[ 293  132  -65  127  349 -319  -76  216  -38 -285   89  287 -413 -126
  275   44  -46  127  820   58  383  163 -409  666 -171   98 -481 -111
  107 -104   49   25]	q602
[-234    9 -409 -290   27  -30  142 -101 -140 -129 -307  183 -336   52
  182   -6 -253  240  714   70 -119  297 -283   68 -115  135 -356 -240
  413  158  655   43]	q976
[  -1   47  -49 -220  134 -343   81 -262   -2 -180 -193  253 -577 -301
  -58  -15 -302   39  735  144  -36  451 -367  328 -323  -71 -837  -74
  393   79  378  -55]	q79
[ 408   37  -63  182  173 -348   23  268  172 -288  484  566 -324 -327
  260  140    6  228  579  148  -37  193   -1  508   24   65 -372 -243
   20    8 -194   -2]	q263
[ -36   68 -354 -229   62  -10  204 -102  249 -199 -101  177 -273  129
  124 -241  -91  161  775  121 -421  188 -319  171  -23   87 -243 -145
  253  107   39   93]	q602
[ 428    4 -139  180  164 -292   75  271  147 -205  388  537 -355 -296
  253  185    7  197  632   99  -70  149  -76  451   29   65 -284 -241
   79  -17 -107    3]	q955
[ 373 -156 -524 -139  376 -185  137  211  195 -228   94  345 -361 -316
   33 -119   27   99  691  154  154  185 -302  370 -110  506 -237  137
   72  -96 -112 -143]	q436
[-219  -60 -424 -319    4  -14  186  -84 -107 -135 -329  278 -361  -32
  183 -112 -229  128  714  130 -180  352 -266  145 -146  158 -320 -165
  482   74  532   51]	q79
[ -65  141 -243 -208  119  -74  149 -153  283 -190  -99   35 -250   93
  103 -297 -132  184  753   87 -498  252 -331  176    6  165 -264 -272
  355   87   97   22]	q206
[-213  -31 -380 -265  -76 -140  264 -105 -127  -70 -380  364 -395  -72
  178   17 -285  157  744  142 -158  487 -274  206 -166  171 -611 -246
  354  176  561   15]	q794
[ 424   -2 -131  158  162 -289   16  202  204 -244  407  545 -368 -310
  250  208    9  189  656   95  -46  117  -48  410   66  136 -376 -146
   17   29 -186   -3]	q794
[ -38   60 -358 -269  112  -46  166 -172  350 -216 -120  104 -302    1
   98 -312  -74  137  761  127 -474  309 -324  138  -57   87 -283 -196
  303   97   -7   45]	q955
[-123  -21 -489 -350    3  -62  183   -7 -165  -96 -336  198 -385   70
   89 -125 -179  126  630   63 -203  153 -269  105 -146  126 -225  -94
  480   38  543  -47]	q96
[ 268   32 -188   66  353 -243  -28  249 -126 -366  -21  322 -372  -51
  237   58  -29   90  810   40  574   30 -467  584 -157   82 -383  -20
   18  -60  143   24]	q96
[ 320 -177 -612 -177  399 -159   39  273   95 -345   53  363 -406 -220
  126 -141   65  122  628  137  298   98 -316  261  -45  537   80  152
  123  -97  -36  -41]	q263
[ 366 -162 -540 -149  353 -220  141  218  147 -300   72  432 -398 -316
   45  -46   57   93  662  215  205  246 -317  376  -86  522 -236  123
   50  -18 -119  -94]	q96
[   3  161 -140 -189  155 -163  119 -170  296 -287   -9   42 -303   74
   67 -333 -150  173  725  124 -437  353 -339  252  -58  -11 -304 -260
  320   58   56   43]	q202
[  32   79   47 -120  112 -428  -38 -256   17 -111 -212  163 -646 -286
   24  -67 -315   96  767   69  -27  452 -319  325 -293  -83 -825 -149
  414   77  404  -90]	q263
[ 304 -213 -709 -133  465 -237   68  220  129 -283  -41  251 -556 -228
  168  -85   62  107  604   62  303   90 -358  274  -25  635  136  200
  189    3    5  -90]	q955
[ 354 -201 -622  -93  424 -238  -27  161  134 -269   18  256 -468 -290
  110 -120   37  141  657   56  245  109 -288  199  -30  584   -9  202
  126  -27   32  -71]	q206
[   9   39 -221 -143    8 -145  134 -134  242 -197 -140   99 -233  -72
   79 -188 -153  119  715  164 -339  447 -317  164  -60   62 -485 -188
  157   36  104   67]	q955
[  10   22 -133 -195   99 -316   15 -315   80 -112 -247  227 -542 -280
   48  -30 -313  113  845  136  -83  472 -376  288 -308   -5 -876 -147
  431  129  400  -43]	q436
[  39   41  -28 -177   93 -360   42 -257   -5 -129 -247  221 -579 -282
   -4  -39 -344   69  755  141  -39  560 -343  322 -281   22 -874 -125
  459  106  459  -13]	q602
[-230   20 -413 -286   22 -112  157 -101 -116 -155 -294  142 -307  113
  146 -150 -208  239  600  123 -181  291 -331  128 -144  141 -280 -201
  436  177  534  -16]	q96
[  76  103   11  -88   64 -373   66 -241   32 -135 -179  251 -613 -241
    6  -62 -303   10  739  116  -15  479 -335  385 -277  -89 -795 -200
  441  109  347  -51]	q976
[-198   -7 -320 -298   22  -55  134 -175  -51 -110 -340  213 -267 -147
   33  -46 -293  225  834  115 -218  476 -280   93 -218  141 -689 -254
  309  158  566  -27]	q206
[   6   48 -242 -283  197 -329  -21 -315  103 -181 -226  178 -623 -296
  -17 -150 -246   86  828  147  -13  433 -365  294 -337   30 -849  -85
  441  147  350  -59]	q206
[ 338 -178 -590 -112  377 -239   88  122  196 -263   53  322 -464 -418
   95  -96   20  106  712  118  218  345 -243  279  -19  622 -336  154
   11   26  -44  -61]	q206
[ 281    6 -180   64  385 -232  -85  257   12 -381  -38  215 -420  -33
  282   -2   -3   63  899  -45  599  -54 -459  584  -66  138 -288    7
   22  -94   67   35]	q344
[ 398   37 -203   30  245 -131   72  209  227 -300  407  498 -209 -264
  163   92   -2  203  702  187 -128  142 -154  428  -53  229 -270 -196
  119  -68 -221  -48]	q202
[ 287   66 -172   94  342 -204   26  246  -55 -350   78  328 -350 -115
  258   31   23   87  858    4  484  113 -478  606 -138   90 -412  -53
   29  -93   69   16]	q976
[ 314 -159 -541 -129  463 -278   33  146  197 -285  -11  310 -487 -318
   76 -122   14  101  726  164  252  249 -395  349 -135  554 -222  129
  145  -35  -13 -117]	q96
[-204  -25 -388 -334   -1  -66  215 -150  -79 -143 -311  324 -367  -66
   87  -37 -335  215  737  175 -143  450 -298  110 -222  148 -523 -262
  374  200  535   11]	q344
[ 289  -76 -554 -151  402 -188  103  239  133 -259   81  340 -452 -259
   95  -98    6  115  721  209  148  235 -310  427 -161  501 -135   17
  175  -76 -111  -91]	q263
[ 368  -60 -287  111  241 -190  -64  262  158 -267  369  516 -290 -225
  280  133   39  250  675  121  -62  -40  -63  354   24  135  -90  -51
   67  -47 -116   13]	q206
[ 308 -128 -595 -147  429 -164  107  192  205 -339   56  307 -419 -198
  106 -132   23   83  729  154  204  115 -365  380 -108  526  -28  149
  170  -85  -70  -94]	q202
[ 438  -34 -248  140  207 -237   29  307  202 -293  381  510 -314 -208
  239   79    5  199  699   85 -103   32  -80  411   31  104  -53 -177
  137  -64 -138   21]	q344
[ 249   77 -185   80  363 -245   -5  299  -69 -341  111  346 -420  -34
  300   19  -20  109  752   68  481    5 -434  644 -165   40 -275  -95
   83 -104   56   29]	q263
[-236  -17 -458 -429   38   -1  238  -57 -144 -136 -300  252 -286   11
   54 -108 -197  199  675  136 -207  281 -242  155 -250   58 -463 -168
  395  121  538  -47]	q976
[ 211   39 -230   82  353 -236  -26  287  -84 -303    7  230 -370    1
  350   60   19   87  721  -62  474  -84 -452  604  -68  139 -199   11
  120  -91  132  -15]	q436
[ 227   -8 -318  -10  438 -205 -119  217  -74 -377    2  255 -453  -55
  275  -41    9  123  727  -16  459  -61 -424  428 -122  142   -6   14
  215 -106  171   54]	q79
[  46   23 -131 -253  121 -303   78 -304   94 -178 -173  251 -542 -263
  -22  -55 -304   46  782  192  -34  440 -349  307 -309   -2 -869 -122
  431  105  371  -23]	q202
[ -19   73 -204 -194   77 -112  179 -121  268 -267  -80   94 -251   70
   31 -245 -158  142  751   98 -348  318 -370  160    5   64 -298 -225
  228  109   95   68]	q344
[ 300 -172 -564  -67  362 -252  113  226  152 -251   59  340 -430 -308
  121  -94   45   65  713  120  285  285 -297  350  -19  592 -198  153
   44  -47  -26  -74]	q794
[-169  -18 -369 -267   34 -135  153 -135 -112  -73 -373  224 -445  -62
  130  -89 -271  190  790   84 -132  421 -264  172 -223  122 -547 -168
  342  134  527  -22]	q794
[-209  -76 -572 -418   65  -31  138 -102  -84 -189 -368  244 -358   22
  139 -121 -200  209  694  141 -139  221 -305   67 -210  129 -257 -135
  480  144  544   21]	q955
[ 326 -206 -539 -135  368 -285   19  142  123 -282  -48  391 -434 -422
   75  -30    6  139  703  171  314  372 -322  292 -107  668 -320  153
   64   23    5  -76]	q602
[  44   60  -23 -178  144 -477   64 -274   48 -135 -242  223 -635 -290
  -22 -109 -285   21  682   99   13  479 -354  350 -295  -22 -812 -166
  460  113  383  -46]	q263
[-234  -23 -490 -360   22   47  282 -107  -57 -173 -287  239 -224   70
  157  -96 -231  272  662  166 -177  254 -334  123 -156  187 -441 -189
  316  180  515   18]	q206
[-241    0 -301 -256   -1 -133  138 -105 -154 -161 -303  205 -397    9
  124  -59 -257  147  659   95  -78  345 -270  164 -130   20 -347 -208
  432  144  610   56]	q79
[ -33   40 -147 -143   82 -357   57 -280   26 -119 -190  196 -590 -306
   30   12 -309   45  794  120    9  528 -375  280 -270  -16 -861 -160
  457  162  484  -23]	q955
[ 264   59 -142   67  335 -245  -21  242  -84 -366   21  323 -364  -72
  211  124   -1   53  822   16  502   40 -518  585 -120   87 -346  -53
   85  -72  110   19]	q976
[-230  -12 -385 -295   -8 -126  188 -144 -105 -141 -329  257 -373  -79
  124  -36 -250  147  712  112  -92  435 -320  154 -166  181 -528 -194
  450  182  604  -18]	q976
[-229  -63 -463 -399   -5  -66  151 -196  -80  -99 -345  209 -388   12
  127 -160 -219  234  634  114 -224  352 -264    4 -174  130 -381 -176
  380  194  531   -4]	q202
[ 346 -227 -585 -145  382 -192   79  162  150 -314   33  353 -360 -330
   83  -95   43  108  684  121  258  216 -320  254  -83  576 -165  185
   61  -45  -15  -82]	q202
[ -33   69 -330 -282   88 -147  208 -200  235 -209  -11  193 -418  -48
  121 -361  -70  191  652  195 -497  471 -295  213  -89   63 -370 -205
  297  150  -53   61]	q79
[ 391   60 -103  145  224 -240   41  236  208 -255  334  509 -314 -265
  213  222  -66  175  798  105  -76  107 -137  475  -11  145 -305 -219
   86  -71 -149   -5]	q344
[ -10   89 -316 -302  134  -85  156 -141  287 -250 -104  121 -354   89
  138 -327 -114  195  749  192 -521  272 -342  246  -79  109 -368 -204
  333  105  -26   11]	q96
[  10   71 -110 -230  180 -344  -34 -287  130 -183 -215  130 -647 -357
    9 -132 -292   35  703  127  -41  527 -338  304 -356  -25 -867 -107
  445   64  317  -76]	q263
[ 382  -10 -241  132  250 -169  -86  279  184 -252  323  418 -322 -174
  279  123    9  248  744   71  -47  -37 -133  343   28  164  -81  -61
  109 -111  -65   18]	q602
[ 223  102 -192   71  400 -264   -6  259  -33 -328   76  305 -430 -112
  263   -2    2  111  821   67  453  174 -458  705 -207   91 -439  -34
   57  -76   30    3]	q602
[  -6   64  -69 -119   76 -409   22 -294   61 -145 -187  219 -600 -262
   36  -36 -315   35  828  126  -20  545 -374  329 -255  -50 -885 -173
  456  140  447    3]	q794
[ 310 -148 -555 -123  312 -269  122  171  116 -273   86  456 -460 -396
  116  -85   28  120  629  199  253  366 -296  359 -128  560 -278   39
  115   30  -85  -95]	q263
[-237  -28 -410 -282  -38  -44  132 -103 -165 -109 -364  205 -378   82
  210  -45 -225  196  690   80 -170  246 -300   84 -115   88 -221 -232
  474  130  596   82]	q79
[ 301   23 -205   39  409 -257   12  217   13 -342   -6  282 -374 -165
  227  -43  -55   66  814    1  488  147 -440  596 -136  201 -456  -50
   69 -101  115   -7]	q436
[-193   27 -339 -243   -5 -108   99  -76 -107 -167 -310  167 -337   33
   87  -87 -271  183  704   95  -65  333 -298  128 -125  154 -346 -181
  432  135  607   12]	q602
[ 376   21  -94  194  152 -254   29  276  118 -242  396  582 -280 -290
  235  201  -27  169  686  129   26  115  -56  477   39   96 -400 -153
  -35  -38  -98    0]	q206
[ 377   -6 -206  105  196 -236   12  212  202 -256  347  574 -318 -329
  256  136   25  211  721  125  -52  152 -111  424  -38  158 -355 -153
   74  -27 -159  -36]	q794
[ 288 -136 -549 -120  422 -269  111  208  185 -316  100  360 -465 -348
  117 -162   38   78  669  178  301  296 -358  413 -121  546 -236  143
   92  -63  -87 -103]	q263
[ 250   32 -250   51  370 -191  -39  274  -65 -403   68  281 -357   -3
  243   -1   21   52  761  -13  567  -95 -465  569 -132   84 -158    3
  126  -91  126   -5]	q202
[ 422   25 -104  229  172 -278   91  277  147 -244  379  561 -294 -312
  260  223  -32  207  714  100   -5  146  -50  543   19  103 -486 -210
  -63   -2 -116   -6]	q206
[  -6   52 -165 -213  144 -372   45 -319   86 -188 -225  278 -619 -306
   17 -104 -304   87  807  182  -24  549 -407  316 -310   -2 -858 -125
  432  143  414  -16]	q206
[ 423   42 -221  185  186 -275   13  283  151 -267  434  520 -283 -287
  223  101   27  178  625  126  -61  103  -69  473   -2  156 -193 -156
  124  -63 -156  -29]	q206
